Below are the code and all the weights of a small trained network. Each question names an input and a target symbol and asks about switching units off, where a switched-off unit gives its printed mean instead of its output.

import numpy as np


def w(rows, s, z=0):
    codes = np.array(rows[::2]) - 128.0
    scale = np.full(codes.shape[1], s)
    scale[-1] = z or s
    return codes * scale


def softmax(a):
    e = np.exp(a - a.max(-1, keepdims=True))
    return e / e.sum(-1, keepdims=True)


def log_softmax(a):
    a = a - a.max(-1, keepdims=True)
    return a - np.log(np.exp(a).sum(-1, keepdims=True))


def net(x, mask):
    ids = ['αγδεζηθλμξπστφψω'.index(c) for c in x.split()]
    T = len(ids)
    res = E[ids] + P[:T]
    u = 0
    for l in range(2):
        r = res
        for j in range(3):
            rows = slice(2 * j, 2 * j + 2)
            q, k, v = (r @ M[l][rows].T for M in (Q, K, V))
            z = softmax(np.where(np.tri(T) > 0, q @ k.T / 2**0.5, -1e9)) @ v
            o = O[l][rows]
            res = res + np.where(mask[u + j], z, o[:, -1]) @ o[:, :-1]
        u += 3
    return log_softmax(res[-1] @ U[:, :-1].T + U[:, -1])


Q, K, V, O = {}, {}, {}, {}
E = w([
[243,207,136,145],'α',
[143,131,146,112],'γ',
[182,70,161,51],'δ',
[169,108,125,161],'ε',
[164,162,148,122],'ζ',
[234,125,134,183],'η',
[173,124,140,170],'θ',
[152,167,139,143],'λ',
[109,188,141,99],'μ',
[98,117,186,215],'ξ',
[157,150,141,116],'π',
[152,147,146,106],'σ',
[126,185,159,27],'τ',
[133,117,142,128],'φ',
[204,254,156,52],'ψ',
[148,145,141,90],'ω',
],0.017)
P = w([
[91,148,250,227],'0',
[138,79,142,65],'1',
[175,67,76,88],'2',
[96,119,171,112],'3',
[174,67,63,98],'4',
[102,117,178,120],'5',
[180,71,57,104],'6',
[95,120,178,117],'7',
[185,64,53,105],'8',
[75,132,178,105],'9',
[182,74,52,105],'10',
[92,122,181,111],'11',
[184,71,54,104],'12',
],0.014)
Q[0] = w([
[106,251,137,109],'0.h0',
[100,123,157,59],'0.h0',
[45,99,218,182],'0.h1',
[116,101,100,109],'0.h1',
[180,155,96,150],'0.h2',
[170,88,107,137],'0.h2',
],0.014)
K[0] = w([
[136,156,139,200],'0.h0',
[172,61,139,143],'0.h0',
[64,108,24,101],'0.h1',
[77,46,187,111],'0.h1',
[129,183,247,133],'0.h2',
[28,55,166,153],'0.h2',
],0.012)
V[0] = w([
[162,74,104,184],'0.h0',
[46,135,55,72],'0.h0',
[11,91,179,156],'0.h1',
[84,184,84,197],'0.h1',
[70,111,156,115],'0.h2',
[151,53,157,184],'0.h2',
],0.011)
O[0] = w([
[169,130,124,173,134],'0.h0',
[131,189,127,121,2],'0.h0',
[1,170,120,126,198],'0.h1',
[229,170,155,247,44],'0.h1',
[45,134,118,71,149],'0.h2',
[104,69,142,131,212],'0.h2',
],0.0082,0.0069)
Q[1] = w([
[115,148,53,193],'1.h0',
[172,116,11,79],'1.h0',
[119,65,124,182],'1.h1',
[112,67,2,160],'1.h1',
[50,102,110,132],'1.h2',
[197,156,135,70],'1.h2',
],0.01)
K[1] = w([
[96,131,163,138],'1.h0',
[87,178,203,229],'1.h0',
[161,155,199,155],'1.h1',
[55,252,152,124],'1.h1',
[80,82,150,125],'1.h2',
[175,124,80,119],'1.h2',
],0.012)
V[1] = w([
[189,117,148,68],'1.h0',
[135,61,136,210],'1.h0',
[136,94,111,73],'1.h1',
[149,82,2,76],'1.h1',
[56,56,84,175],'1.h2',
[111,123,132,162],'1.h2',
],0.0096)
O[1] = w([
[254,180,243,79,121],'1.h0',
[241,32,123,174,138],'1.h0',
[198,107,180,69,165],'1.h1',
[127,34,133,134,36],'1.h1',
[178,113,243,88,255],'1.h2',
[164,92,156,203,151],'1.h2',
],0.0082,0.0085)
U = w([
[199,151,133,119,92],'α',
[98,105,135,116,70],'γ',
[112,76,180,66,147],'δ',
[131,102,146,136,142],'ε',
[124,124,136,123,105],'ζ',
[174,111,153,137,115],'η',
[129,82,127,154,125],'θ',
[125,120,122,137,160],'λ',
[64,147,96,110,201],'μ',
[116,162,253,153,129],'ξ',
[115,111,128,122,110],'π',
[110,116,139,117,85],'σ',
[76,167,134,59,3],'τ',
[84,87,132,128,102],'φ',
[203,220,105,58,146],'ψ',
[108,124,136,109,70],'ω',
],0.0074,0.0058)

Each question gives the input, a string of symbols that net reads in full, and the target symbol t.
The units are the heads (2 rows each of Q, K, V and O). Each row of codes is followed by its name. A weight is (code - 128) times the scale printed after its matrix; where a second scale follows, it is the last column's (O and U).
mask holds one flag per head, layer by layer. A switched-off head (its flag False) gives its mean, the last column of its rows in O, instead of its output. The means were averaged over made-up inputs and are rounded, as every weight is.
A unit's drop is (log p(t) with every unit on - log p(t) with that unit switched off) / (log p(t) with every unit on - log p(t) with every unit switched off).
The circuit of an input: a set's keep is (log p(t) with only the set's units on - log p(t) with every unit switched off) / (log p(t) with every unit on - log p(t) with every unit switched off). Starting from all 6 units, units are removed one at a time, each time the one whose removal leaves the highest keep (on an exact tie, the one counted first), for as long as the keep stays at least 0.8.
circuit, biggest first: the units of the circuit, biggest drop first
most important unit: the unit with the biggest drop
which heads matter: for each layer, one digit per head in row order, 1 if its drop is at least 0.15 and else 0, layers parted by /
drop when u is switched off: that unit's drop, to one decimal
input μ δ δ α φ δ δ ξ δ ψ δ μ φ, target μ: most important unit : 0.h1
input δ μ ξ π δ μ μ φ ψ, target δ: which heads matter : 010 / 010
input μ ξ δ τ μ θ ξ δ δ μ θ μ π, target μ: circuit, biggest first : 1.h0, 0.h1, 1.h1
input ψ ψ μ δ ε ξ θ θ δ ε δ, target ψ: circuit, biggest first : 0.h1, 1.h1, 1.h0
input μ ξ ε, target μ: circuit, biggest first : 1.h0, 1.h1, 0.h1
input ξ δ α δ φ γ τ δ λ ψ ψ τ π, target ξ: which heads matter : 011 / 001
input ψ δ θ δ θ λ ε δ μ, target ψ: circuit, biggest first : 0.h1, 1.h0, 1.h1
input ξ μ δ η ψ, target ξ: circuit, biggest first : 0.h1, 0.h2, 1.h2
input τ δ ψ δ ζ δ α δ δ δ δ, target τ: circuit, biggest first : 1.h0, 0.h1, 0.h2, 1.h1
input δ τ ψ, target δ: which heads matter : 110 / 010
input μ ψ ζ θ δ ξ μ μ ε δ γ, target μ: circuit, biggest first : 0.h1, 1.h0, 1.h1
input δ δ η ξ μ ε μ ξ δ θ η δ λ, target δ: circuit, biggest first : 0.h1, 1.h1, 0.h2
input δ ξ τ, target δ: circuit, biggest first : 1.h1, 0.h1
input μ δ ξ θ ξ δ ξ ξ δ δ μ, target μ: circuit, biggest first : 0.h1, 1.h0, 1.h1
input μ σ σ, target μ: circuit, biggest first : 1.h0, 0.h1, 1.h1
input ξ ξ σ δ μ φ γ η φ μ μ, target ξ: circuit, biggest first : 0.h1, 1.h2
input μ δ γ τ δ δ δ ξ δ, target μ: which heads matter : 010 / 110
input δ μ δ δ ξ ε δ φ, target δ: which heads matter : 010 / 010
input δ μ δ δ ξ δ ψ δ α, target δ: circuit, biggest first : 0.h1, 1.h1
input η μ μ ξ δ ξ μ μ μ ω ψ, target η: circuit, biggest first : 1.h0, 0.h1, 0.h0
input δ δ μ δ ω μ, target δ: most important unit : 1.h1
input η α ξ δ λ, target η: drop when 0.h0 is switched off : 0.3
input ξ δ ψ λ δ φ π φ δ, target ξ: drop when 0.h2 is switched off : 0.5
input μ δ λ ψ ξ π δ ψ δ ξ δ ψ, target ψ: drop when 1.h1 is switched off : -0.2
input ξ θ δ, target ξ: drop when 0.h1 is switched off : 1.4
